Below are the code and all the weights of a small trained network. Each question names an input and a target symbol and asks about switching units off, where a switched-off unit gives its printed mean instead of its output.

import numpy as np


def w(rows, s, z=0):
    codes = np.array(rows[::2]) - 128.0
    scale = np.full(codes.shape[1], s)
    scale[-1] = z or s
    return codes * scale


def f(y):
    return np.maximum(y, 0)


def softmax(a):
    e = np.exp(a - a.max(-1, keepdims=True))
    return e / e.sum(-1, keepdims=True)


def log_softmax(a):
    a = a - a.max(-1, keepdims=True)
    return a - np.log(np.exp(a).sum(-1, keepdims=True))


def net(x, mask):
    ids = ['ΓΨαβεμπσ'.index(c) for c in x.split()]
    T = len(ids)
    res = E[ids] + P[:T]
    u = 0
    for l in range(3):
        q, k, v = (res @ M[l].T for M in (Q, K, V))
        z = softmax(np.where(np.tri(T) > 0, q @ k.T / 4**0.5, -1e9)) @ v
        res = res + np.where(mask[u], z, O[l][:, -1]) @ O[l][:, :-1]
        u += 1
        y = f(res @ A[l][:, :-1].T + A[l][:, -1])
        res = res + np.where(mask[u : u + 8], y, B[l][:, -1]) @ B[l][:, :-1]
        u += 8
    return log_softmax(res[-1] @ U[:, :-1].T + U[:, -1])


Q, K, V, O, A, B = {}, {}, {}, {}, {}, {}
E = w([
[98,144,217,119,133,187,251,169,142],'Γ',
[156,65,153,162,198,136,205,159,164],'Ψ',
[84,98,106,182,125,16,158,123,85],'α',
[140,188,125,186,173,134,119,105,69],'β',
[55,151,85,128,120,180,140,107,62],'ε',
[115,117,131,185,108,154,180,39,147],'μ',
[113,26,153,99,213,99,193,50,54],'π',
[175,37,34,98,168,127,88,167,102],'σ',
],0.017)
P = w([
[59,179,125,254,217,111,218,132,68],'0',
[55,154,109,240,205,104,194,139,78],'1',
[78,152,105,221,203,120,188,107,81],'2',
[81,131,115,205,170,128,179,102,88],'3',
[96,129,116,183,165,131,163,90,101],'4',
[99,112,124,160,149,129,158,71,108],'5',
[129,104,126,130,128,132,167,64,117],'6',
[141,96,138,127,123,152,131,51,116],'7',
[167,69,108,121,73,169,133,61,106],'8',
[160,39,126,121,64,151,97,67,97],'9',
[164,25,94,120,54,140,88,88,109],'10',
],0.006)
Q[0] = w([
[3,165,127,210,117,159,229,81,59],'0.h0',
[154,12,120,151,221,170,173,57,50],'0.h0',
[102,5,144,246,211,127,217,48,42],'0.h0',
[204,135,150,61,106,153,199,193,82],'0.h0',
],0.0061)
K[0] = w([
[195,109,134,78,2,183,134,12,131],'0.h0',
[190,89,102,44,137,162,41,143,112],'0.h0',
[209,98,97,33,65,140,30,110,127],'0.h0',
[82,199,101,146,158,204,100,171,148],'0.h0',
],0.0073)
V[0] = w([
[168,126,92,102,61,112,135,193,233],'0.h0',
[211,235,174,154,170,8,126,117,237],'0.h0',
[59,203,130,197,181,153,237,37,124],'0.h0',
[88,208,186,104,60,40,115,117,253],'0.h0',
],0.0049)
O[0] = w([
[238,104,143,159,190,203,217,191,74,48],'0.h0',
[194,21,98,178,51,170,170,166,86,43],'0.h0',
[86,125,100,159,107,2,134,133,171,206],'0.h0',
[160,23,113,183,163,229,95,110,37,1],'0.h0',
],0.0065,0.0091)
A[0] = w([
[125,129,115,84,111,147,149,83,186,126],'0.n0',
[116,140,176,95,136,97,117,135,111,103],'0.n1',
[219,65,205,86,10,182,23,192,42,9],'0.n2',
[149,118,131,154,91,81,89,176,132,134],'0.n3',
[221,82,198,101,140,125,97,164,57,21],'0.n4',
[130,150,170,115,183,121,119,144,155,129],'0.n5',
[127,108,106,147,129,132,153,157,53,101],'0.n6',
[122,128,173,131,103,164,154,163,135,117],'0.n7',
],0.012,0.013)
B[0] = w([
[127,122,127,148,108,132,80,156,121,254],'0.n0',
[125,94,88,121,137,141,121,124,103,207],'0.n1',
[44,15,7,242,234,47,31,217,207,128],'0.n2',
[160,145,145,149,148,129,108,85,107,157],'0.n3',
[108,220,147,144,139,179,75,49,128,128],'0.n4',
[111,91,114,113,126,123,155,183,140,224],'0.n5',
[104,157,161,126,120,113,97,106,138,129],'0.n6',
[101,146,134,158,122,108,137,122,120,153],'0.n7',
],0.015,0.0074)
Q[1] = w([
[8,80,93,19,148,70,124,130,53],'1.h0',
[208,21,188,111,226,253,105,151,49],'1.h0',
[192,178,194,92,54,254,160,73,141],'1.h0',
[56,210,44,196,160,46,96,190,135],'1.h0',
],0.0056)
K[1] = w([
[174,52,173,86,204,175,75,114,77],'1.h0',
[43,123,110,186,198,123,224,183,75],'1.h0',
[117,174,140,212,101,93,215,178,161],'1.h0',
[127,128,125,72,2,203,105,37,163],'1.h0',
],0.0073)
V[1] = w([
[85,104,135,132,121,189,165,95,127],'1.h0',
[171,126,44,141,119,134,2,120,119],'1.h0',
[163,168,98,102,141,95,131,143,55],'1.h0',
[156,163,163,36,44,157,118,123,125],'1.h0',
],0.0075)
O[1] = w([
[3,157,72,77,96,147,159,145,226,98],'1.h0',
[130,193,158,196,151,96,61,153,118,117],'1.h0',
[158,77,175,84,90,130,66,155,65,104],'1.h0',
[86,71,92,133,136,172,142,131,117,3],'1.h0',
],0.0067,0.0076)
A[1] = w([
[240,66,50,41,156,69,97,203,168,204],'1.n0',
[139,215,151,151,182,129,2,179,9,129],'1.n1',
[182,63,206,86,199,200,145,209,245,111],'1.n2',
[149,27,171,144,113,75,91,135,155,1],'1.n3',
[19,227,197,188,140,111,106,153,128,44],'1.n4',
[139,154,224,87,14,132,189,148,182,58],'1.n5',
[39,144,136,159,234,100,166,206,174,101],'1.n6',
[94,23,79,209,55,86,99,99,171,89],'1.n7',
],0.006,0.0051)
B[1] = w([
[94,189,205,129,208,139,137,41,230,199],'1.n0',
[111,152,172,31,85,72,203,147,167,187],'1.n1',
[116,163,161,142,37,26,123,200,72,153],'1.n2',
[52,186,123,223,78,173,128,128,49,137],'1.n3',
[204,113,146,68,67,154,184,116,163,254],'1.n4',
[149,2,77,168,111,140,201,85,148,160],'1.n5',
[68,146,169,134,61,176,208,75,118,252],'1.n6',
[147,146,107,139,148,163,36,52,99,202],'1.n7',
],0.0064,0.0092)
Q[2] = w([
[12,150,203,53,106,118,125,2,160],'2.h0',
[86,182,252,115,142,118,113,76,157],'2.h0',
[211,56,157,114,140,112,116,209,133],'2.h0',
[204,115,178,170,151,177,108,96,77],'2.h0',
],0.0074)
K[2] = w([
[171,88,96,63,174,232,24,171,148],'2.h0',
[193,120,98,46,140,160,66,198,86],'2.h0',
[81,216,93,199,33,59,187,116,164],'2.h0',
[120,253,130,114,191,80,124,181,44],'2.h0',
],0.0059)
V[2] = w([
[186,156,139,117,134,123,111,101,255],'2.h0',
[162,103,134,68,141,136,148,107,204],'2.h0',
[143,198,116,128,64,119,115,166,153],'2.h0',
[105,123,102,202,53,133,67,116,74],'2.h0',
],0.008)
O[2] = w([
[170,145,133,191,171,211,152,171,46,254],'2.h0',
[138,50,68,195,162,119,211,168,97,218],'2.h0',
[22,162,62,184,97,49,159,135,50,129],'2.h0',
[42,109,207,122,117,100,255,72,142,2],'2.h0',
],0.006,0.0096)
A[2] = w([
[160,117,179,215,75,80,75,89,108,30],'2.n0',
[118,146,207,41,144,125,194,119,99,124],'2.n1',
[123,131,142,115,200,106,120,81,107,29],'2.n2',
[109,200,169,134,121,57,92,98,108,106],'2.n3',
[68,193,205,80,130,231,156,141,114,172],'2.n4',
[200,134,146,188,135,207,64,217,147,4],'2.n5',
[132,198,99,122,128,199,36,113,78,37],'2.n6',
[125,113,153,168,2,184,153,111,150,65],'2.n7',
],0.0083,0.0041)
B[2] = w([
[127,42,108,151,228,104,132,159,87,190],'2.n0',
[183,145,122,131,125,145,179,123,179,197],'2.n1',
[113,80,9,87,81,81,136,200,170,163],'2.n2',
[112,119,186,89,162,226,164,120,101,255],'2.n3',
[122,136,23,154,100,130,141,104,187,171],'2.n4',
[109,146,134,49,227,157,156,135,159,210],'2.n5',
[46,91,123,185,110,62,179,169,198,177],'2.n6',
[176,161,79,112,254,29,33,142,115,222],'2.n7',
],0.008,0.0096)
U = w([
[205,89,91,137,116,135,145,188,104,208],'Γ',
[159,106,231,159,120,184,198,147,109,130],'Ψ',
[176,137,164,151,146,73,101,109,17,144],'α',
[185,199,100,67,147,240,174,132,38,131],'β',
[46,137,121,89,84,109,116,169,67,127],'ε',
[135,108,129,254,154,226,151,66,128,168],'μ',
[129,18,112,64,158,154,189,111,66,2],'π',
[200,116,143,53,148,74,116,116,156,86],'σ',
],0.0061)

Each question gives the input, a string of symbols that net reads in full, and the target symbol t.
The units are the heads (4 rows each of Q, K, V and O) and the neurons (one row each of A and B). Each row of codes is followed by its name. A weight is (code - 128) times the scale printed after its matrix; where a second scale follows, it is the last column's (O, A, B and U).
mask holds one flag per unit, layer by layer, with each layer's heads first. A switched-off unit (its flag False) gives its mean, the last column of its rows in O or B, instead of its output. The means were averaged over made-up inputs and are rounded, as every weight is.
A unit's drop is (log p(t) with every unit on - log p(t) with that unit switched off) / (log p(t) with every unit on - log p(t) with every unit switched off).
The circuit of an input: a set's keep is (log p(t) with only the set's units on - log p(t) with every unit switched off) / (log p(t) with every unit on - log p(t) with every unit switched off). Starting from the 12 units with the biggest drops (on a tie, the unit counted first), units are removed one at a time, each time the one whose removal leaves the highest keep (on an exact tie, the one counted first), for as long as the keep stays at least 0.8.
circuit, biggest first: the units of the circuit, biggest drop first
top k neurons: the k neurons with the biggest drops, biggest first
k most important neurons of layer l: the k neurons of layer l with the biggest drops, biggest first
input Γ σ σ μ, target Γ: circuit, biggest first : (2.n3; 1.n0; 2.h0)
input π ε α α μ, target α: most important neuron of layer 1 : (1.n0)
input α ε μ Ψ β β α Ψ, target Ψ: 2 most important neurons of layer 2 : (2.n7; 2.n3)
input σ π μ π σ μ ε, target Γ: top 3 neurons : (1.n0; 2.n6; 2.n3)
input ε Ψ π Γ μ μ α Γ, target μ: top 3 neurons : (2.n4; 1.n6; 0.n7)
input β Ψ ε ε μ β μ Ψ Ψ α μ, target α: top 2 neurons : (2.n7; 1.n0)
input Γ Γ Ψ β ε π ε, target σ: top 4 neurons : (1.n1; 0.n1; 1.n4; 1.n7)
input β ε π π α π Ψ β α ε Γ, target ε: circuit, biggest first : (0.h0; 2.h0)
input ε β σ α ε ε σ π, target Γ: circuit, biggest first : (2.n3; 1.n0; 2.h0)
input ε π α Ψ π ε, target σ: 2 most important neurons of layer 2 : (2.n1; 2.n7)
input Γ μ σ Ψ, target β: circuit, biggest first : (1.n0; 2.h0; 0.h0)
input π μ π μ Ψ α Γ π Γ π Γ, target σ: circuit, biggest first : (2.h0; 2.n7; 0.n7; 1.n4)
input α π α β, target Ψ: 2 most important neurons of layer 1 : (1.n7; 1.n1)
input Ψ π Γ α ε Γ α Γ Γ α, target π: top 3 neurons : (2.n3; 2.n0; 2.n7)
input π Ψ π μ, target σ: circuit, biggest first : (0.n1; 2.h0)
input ε Γ ε μ Γ β α Γ σ β, target β: circuit, biggest first : (0.h0)
input α Γ π μ β Ψ Ψ, target μ: circuit, biggest first : (1.n4; 1.n1; 2.n7)
input β β μ Γ μ Ψ μ Ψ μ ε, target μ: 2 most important neurons of layer 2 : (2.n4; 2.n5)
input π α Ψ, target Ψ: 2 most important neurons of layer 1 : (1.n6; 1.n0)
input ε Γ μ ε α π Γ Γ, target σ: top 2 neurons : (2.n7; 1.n6)
input α σ π Γ β μ ε, target Γ: 2 most important neurons of layer 2 : (2.n3; 2.n6)
input Ψ π β β β β α, target α: most important neuron of layer 0 : (0.n3)
input ε μ α π π σ π, target Γ: top 3 neurons : (2.n3; 1.n0; 2.n5)
input β α α μ α, target μ: 2 most important neurons of layer 2 : (2.n7; 2.n3)
input Ψ π ε π μ ε α Ψ, target μ: top 2 neurons : (1.n0; 1.n6)
input π π Ψ ε π π Γ π β, target σ: top 2 neurons : (1.n1; 0.n1)
input π α σ σ β Ψ α ε ε, target ε: most important neuron of layer 0 : (0.n1)
input σ π μ, target Γ: top 2 neurons : (1.n0; 2.n3)
